Below is a small trained network, with its code and all its weights. Each question gives an input and a class and asks what happens when units are switched off, that is, made to give their printed mean instead of their output.

import numpy as np


def w(rows, s, z=0):
    codes = np.array(rows[::2]) - 128.0
    scale = np.full(codes.shape[1], s)
    scale[-1] = z or s
    return codes * scale


def f(y):
    return np.maximum(y, 0)


def log_softmax(a):
    a = a - a.max(-1, keepdims=True)
    return a - np.log(np.exp(a).sum(-1, keepdims=True))


def net(x, mask):
    res = np.array(x, float).reshape(1, 5) / 4 @ E
    y = f(res @ A[0][:, :-1].T + A[0][:, -1])
    res = res + np.where(mask, y, B[0][:, -1]) @ B[0][:, :-1]
    return log_softmax(res[-1] @ U[:, :-1].T + U[:, -1])


A, B = {}, {}
E = w([
[116,115,117,128,122,130,134,152,124,129],'x0',
[207,95,203,180,104,154,9,212,26,147],'x1',
[57,156,215,206,1,203,108,150,200,41],'x2',
[138,131,141,130,169,143,156,145,137,122],'x3',
[226,92,153,151,19,171,216,35,93,112],'x4',
],0.0072)
A[0] = w([
[75,180,39,109,113,74,174,75,134,67,31],'n0',
[103,188,206,166,63,207,200,111,199,26,93],'n1',
[249,137,2,105,192,54,153,99,85,239,134],'n2',
[194,36,169,108,38,179,248,19,108,118,84],'n3',
[54,113,132,53,106,111,188,50,139,101,33],'n4',
[121,135,83,105,115,82,199,135,196,45,22],'n5',
[13,114,180,62,195,105,74,132,167,127,2],'n6',
[193,73,218,218,92,134,28,198,42,198,28],'n7',
],0.0069,0.0072)
B[0] = w([
[185,168,49,94,136,80,111,124,148,77,164],'n0',
[113,124,92,60,108,186,130,140,157,134,220],'n1',
[71,181,158,76,40,198,176,168,139,107,255],'n2',
[78,121,103,144,190,96,53,226,76,208,228],'n3',
[182,199,66,96,182,83,142,152,74,100,161],'n4',
[197,187,105,94,91,108,75,137,63,1,154],'n5',
[92,100,92,158,144,68,35,130,48,163,160],'n6',
[164,174,17,67,167,125,175,123,142,61,229],'n7',
],0.0092,0.01)
U = w([
[254,144,56,96,172,126,166,113,101,43,13],'0',
[83,148,173,111,54,226,153,141,139,113,178],'1',
[91,101,120,142,182,87,48,182,22,233,100],'2',
[132,138,136,125,141,182,149,140,125,142,255],'3',
[138,154,117,155,125,166,152,158,127,143,218],'4',
[141,85,164,200,69,119,212,94,113,167,129],'5',
],0.0083)

Each question gives the input, the list of numbers given to net, and the class t.
The units are the neurons (one row each of A and B). Each row of codes is followed by its name. A weight is (code - 128) times the scale printed after its matrix; where a second scale follows, it is the last column's (A, B and U).
mask holds one flag per neuron, in row order. A switched-off neuron (its flag False) gives its mean, the last column of its row in B, instead of its output. The means were averaged over made-up inputs and are rounded, as every weight is.
A unit's drop is (log p(t) with every unit on - log p(t) with that unit switched off) / (log p(t) with every unit on - log p(t) with every unit switched off).
The circuit of an input: a set's keep is (log p(t) with only the set's units on - log p(t) with every unit switched off) / (log p(t) with every unit on - log p(t) with every unit switched off). Starting from all 8 units, units are removed one at a time, each time the one whose removal leaves the highest keep (on an exact tie, the one counted first), for as long as the keep stays at least 0.8.
circuit, biggest first: the units of the circuit, biggest drop first
most important unit: the unit with the biggest drop
top k neurons: the k neurons with the biggest drops, biggest first
drop when u is switched off: that unit's drop, to one decimal
input [4,0,-4,2,6], class 2: most important unit => n3
input [4,-4,2,-4,5], class 2: top 2 neurons => n3, n2
input [-5,5,-1,2,-4], class 0: circuit, biggest first => n3, n7
input [0,2,-4,-1,0], class 1: top 2 neurons => n2, n3
input [-1,5,4,5,-4], class 0: circuit, biggest first => n7, n2
input [3,-1,-3,-5,5], class 2: top 3 neurons => n3, n7, n1
input [1,-7,-1,-3,-4], class 0: top 2 neurons => n0, n3
input [1,7,-3,-7,8], class 2: top 2 neurons => n3, n0
input [0,-6,-8,1,3], class 1: top 2 neurons => n2, n7
input [-3,-5,1,-5,-8], class 2: top 3 neurons => n6, n7, n2
input [-4,1,2,5,-7], class 2: drop when n6 is switched off => 0.5
input [4,-6,2,-6,6], class 0: drop when n0 is switched off => 1.2
input [-6,7,-4,3,3], class 0: drop when n3 is switched off => 0.1
input [-5,2,-5,-8,-6], class 4: drop when n1 is switched off => 0.0
input [6,1,-7,2,8], class 2: circuit, biggest first => n3
